Below are the code and all the weights of a small trained network. Each question names an input and a class and asks about switching units off, where a switched-off unit gives its printed mean instead of its output.

import numpy as np


def w(rows, s, z=0):
    codes = np.array(rows[::2]) - 128.0
    scale = np.full(codes.shape[1], s)
    scale[-1] = z or s
    return codes * scale


def f(y):
    return y / 2 * (1 + np.tanh(0.7978845608 * (y + 0.044715 * y**3)))


def log_softmax(a):
    a = a - a.max(-1, keepdims=True)
    return a - np.log(np.exp(a).sum(-1, keepdims=True))


def net(x, mask):
    res = np.array(x, float).reshape(1, 8) / 4 @ E
    y = f(res @ A[0][:, :-1].T + A[0][:, -1])
    res = res + np.where(mask, y, B[0][:, -1]) @ B[0][:, :-1]
    return log_softmax(res[-1] @ U[:, :-1].T + U[:, -1])


A, B = {}, {}
E = w([
[127,100,128,135,147,132,126],'x0',
[126,128,119,113,135,145,120],'x1',
[136,96,118,120,147,128,126],'x2',
[122,165,101,112,99,105,132],'x3',
[126,122,125,132,129,118,128],'x4',
[110,159,97,120,105,117,130],'x5',
[194,102,99,190,45,159,2],'x6',
[42,78,179,41,35,143,162],'x7',
],0.0096)
A[0] = w([
[199,141,79,190,135,145,32,167],'N1',
[81,105,155,87,142,121,196,190],'N2',
[91,110,157,81,118,129,187,147],'N3',
[116,54,148,121,6,154,95,74],'N4',
[133,190,106,139,250,112,168,252],'N5',
[149,181,219,177,116,107,158,152],'N6',
],0.016,0.0045)
B[0] = w([
[162,194,138,253,134,61,81,251],'N1',
[57,170,184,76,140,109,144,215],'N2',
[84,149,201,96,164,107,90,198],'N3',
[130,19,107,88,34,160,82,224],'N4',
[168,102,34,80,165,207,245,240],'N5',
[134,129,120,130,165,137,147,150],'N6',
],0.019,0.017)
U = w([
[154,147,86,113,192,187,243,255],'0',
[160,189,153,221,144,21,103,89],'1',
[21,159,254,67,146,76,132,107],'2',
[133,25,126,117,15,148,68,38],'3',
],0.0076,0.0018)

Each question gives the input, the list of numbers given to net, and the class t.
The units are the neurons (one row each of A and B). Each row of codes is followed by its name. A weight is (code - 128) times the scale printed after its matrix; where a second scale follows, it is the last column's (A, B and U).
mask holds one flag per neuron, in row order. A switched-off neuron (its flag False) gives its mean, the last column of its row in B, instead of its output. The means were averaged over made-up inputs and are rounded, as every weight is.
A unit's drop is (log p(t) with every unit on - log p(t) with that unit switched off) / (log p(t) with every unit on - log p(t) with every unit switched off).
The circuit of an input: a set's keep is (log p(t) with only the set's units on - log p(t) with every unit switched off) / (log p(t) with every unit on - log p(t) with every unit switched off). Starting from all 6 units, units are removed one at a time, each time the one whose removal leaves the highest keep (on an exact tie, the one counted first), for as long as the keep stays at least 0.8.
circuit, biggest first: the units of the circuit, biggest drop first
unit that matters most: the unit with the biggest drop
k most important neurons: the k neurons with the biggest drops, biggest first
drop of u: that unit's drop, to one decimal
input [-7,-4,7,4,0,5,1,-1], class 1: unit that matters most : N5
input [5,-2,-5,7,4,1,0,1], class 2: circuit, biggest first : (N5, N1)
input [-1,-2,-4,-3,5,-4,1,2], class 3: 2 most important neurons : (N1, N5)
input [0,-4,-5,-2,-6,3,1,0], class 1: 3 most important neurons : (N5, N4, N2)
input [-6,-1,-6,-3,8,-2,1,2], class 3: circuit, biggest first : (N1, N5, N2)
input [0,-3,-8,4,2,-6,1,0], class 1: 3 most important neurons : (N5, N4, N2)
input [-2,6,-2,-5,-7,-1,-8,1], class 2: 2 most important neurons : (N2, N3)
input [0,-4,-4,-1,-7,7,4,0], class 1: 2 most important neurons : (N1, N5)
input [-5,2,5,-8,1,-3,8,-4], class 1: drop of N1 : 1.3
input [3,3,-6,-7,-4,-4,1,-4], class 1: drop of N1 : 3.9
input [-5,8,6,1,-1,-8,2,-1], class 1: drop of N5 : 0.1
input [4,3,-3,1,2,-7,0,3], class 2: drop of N5 : 0.9
